Here is a tiny trained network, its code and every weight. The questions are about switching its units off for an input and a class, where a switched-off unit gives its printed mean instead of its output.

import numpy as np


def w(rows, s, z=0):
    codes = np.array(rows[::2]) - 128.0
    scale = np.full(codes.shape[1], s)
    scale[-1] = z or s
    return codes * scale


def f(y):
    return np.maximum(y, 0)


def log_softmax(a):
    a = a - a.max(-1, keepdims=True)
    return a - np.log(np.exp(a).sum(-1, keepdims=True))


def net(x, mask):
    res = np.array(x, float).reshape(1, 7) / 4 @ E
    y = f(res @ A[0][:, :-1].T + A[0][:, -1])
    res = res + np.where(mask, y, B[0][:, -1]) @ B[0][:, :-1]
    return log_softmax(res[-1] @ U[:, :-1].T + U[:, -1])


A, B = {}, {}
E = w([
[4,217,128,98,156],'x0',
[129,129,122,126,123],'x1',
[128,129,122,126,124],'x2',
[82,25,144,11,126],'x3',
[128,126,135,130,137],'x4',
[129,129,123,126,127],'x5',
[207,218,203,25,99],'x6',
],0.012)
A[0] = w([
[86,92,85,181,128,118],'N1',
[127,124,130,131,134,56],'N2',
[66,158,153,129,142,24],'N3',
[66,114,115,169,123,95],'N4',
[229,226,183,48,122,115],'N5',
[128,123,108,143,158,83],'N6',
[137,73,91,180,174,138],'N7',
[140,156,85,173,84,98],'N8',
[154,196,112,213,134,102],'N9',
[64,85,95,202,116,120],'N10',
[165,164,96,161,163,58],'N11',
[118,96,107,166,145,96],'N12',
[172,99,150,180,116,78],'N13',
[105,62,134,61,137,48],'N14',
[148,79,81,163,175,122],'N15',
[99,92,79,174,143,121],'N16',
[128,162,121,201,113,103],'N17',
[236,37,136,172,103,35],'N18',
[154,190,106,186,146,98],'N19',
[110,100,93,155,132,98],'N20',
[156,162,77,166,132,46],'N21',
[106,104,118,172,157,140],'N22',
[133,166,114,191,122,105],'N23',
[5,211,119,118,147,1],'N24',
[136,120,125,136,130,60],'N25',
[226,60,119,152,111,20],'N26',
[121,196,144,215,118,92],'N27',
[56,37,125,61,109,98],'N28',
[107,100,109,77,144,18],'N29',
],0.014,0.0058)
B[0] = w([
[108,158,172,104,70,186],'N1',
[135,134,126,130,128,128],'N2',
[102,147,89,149,156,158],'N3',
[93,169,157,146,84,169],'N4',
[86,173,219,121,17,255],'N5',
[116,127,151,145,118,140],'N6',
[105,156,152,103,79,188],'N7',
[110,80,130,129,139,164],'N8',
[227,90,144,70,168,199],'N9',
[100,148,168,130,49,199],'N10',
[122,89,142,94,147,160],'N11',
[121,143,133,81,99,163],'N12',
[128,138,75,137,144,168],'N13',
[217,74,144,111,144,180],'N14',
[115,165,165,136,107,178],'N15',
[116,146,161,97,84,183],'N16',
[158,88,120,115,125,175],'N17',
[62,172,37,194,190,214],'N18',
[158,69,139,92,145,184],'N19',
[165,150,161,161,97,161],'N20',
[118,100,128,131,131,160],'N21',
[155,163,154,138,94,168],'N22',
[171,83,148,97,149,173],'N23',
[52,196,12,234,211,204],'N24',
[124,127,116,134,117,131],'N25',
[75,180,64,169,200,195],'N26',
[175,67,153,79,197,190],'N27',
[225,42,147,56,182,208],'N28',
[158,100,128,130,140,154],'N29',
],0.011,0.022)
U = w([
[141,158,181,151,57,133],'0',
[214,6,137,135,208,2],'1',
[112,178,41,192,224,243],'2',
],0.012,0.0018)

Each question gives the input, the list of numbers given to net, and the class t.
The units are the neurons (one row each of A and B). Each row of codes is followed by its name. A weight is (code - 128) times the scale printed after its matrix; where a second scale follows, it is the last column's (A, B and U).
mask holds one flag per neuron, in row order. A switched-off neuron (its flag False) gives its mean, the last column of its row in B, instead of its output. The means were averaged over made-up inputs and are rounded, as every weight is.
A unit's drop is (log p(t) with every unit on - log p(t) with that unit switched off) / (log p(t) with every unit on - log p(t) with every unit switched off).
The circuit of an input: a set's keep is (log p(t) with only the set's units on - log p(t) with every unit switched off) / (log p(t) with every unit on - log p(t) with every unit switched off). Starting from the 12 units with the biggest drops (on a tie, the unit counted first), units are removed one at a time, each time the one whose removal leaves the highest keep (on an exact tie, the one counted first), for as long as the keep stays at least 0.8.
circuit, biggest first: the units of the circuit, biggest drop first
k most important neurons: the k neurons with the biggest drops, biggest first
drop when u is switched off: that unit's drop, to one decimal
input [7,2,0,5,5,8,6], class 2: circuit, biggest first => [N24]
input [-4,3,7,3,-2,-6,-3], class 2: 3 most important neurons => [N5; N18; N26]
input [5,-2,-1,-3,6,0,-5], class 0: 3 most important neurons => [N18; N10; N26]
input [-8,5,4,2,3,-4,-8], class 0: 3 most important neurons => [N10; N24; N7]
input [-4,7,-7,6,-3,-5,-6], class 0: 2 most important neurons => [N10; N7]
input [4,-2,7,-3,1,-3,3], class 2: 4 most important neurons => [N24; N28; N10; N1]
input [-7,7,7,1,-4,8,-8], class 0: 2 most important neurons => [N10; N24]
input [3,4,2,4,-5,4,-2], class 1: 2 most important neurons => [N5; N28]
input [-6,1,-6,5,-3,1,4], class 2: 2 most important neurons => [N18; N26]
input [4,2,2,7,-8,1,6], class 1: 3 most important neurons => [N28; N14; N10]
input [7,-4,3,-8,4,-7,-6], class 1: 2 most important neurons => [N27; N9]
input [6,-5,-5,5,-7,4,3], class 2: 2 most important neurons => [N24; N9]
input [-5,-6,-1,-8,-5,-4,-8], class 0: 4 most important neurons => [N10; N7; N1; N28]
input [-3,-6,5,-4,-8,-5,0], class 1: drop when N24 is switched off => 0.1
input [8,-7,7,6,7,-1,-2], class 2: drop when N24 is switched off => 8.0
input [3,-7,-8,-6,0,-8,0], class 1: drop when N14 is switched off => 0.0
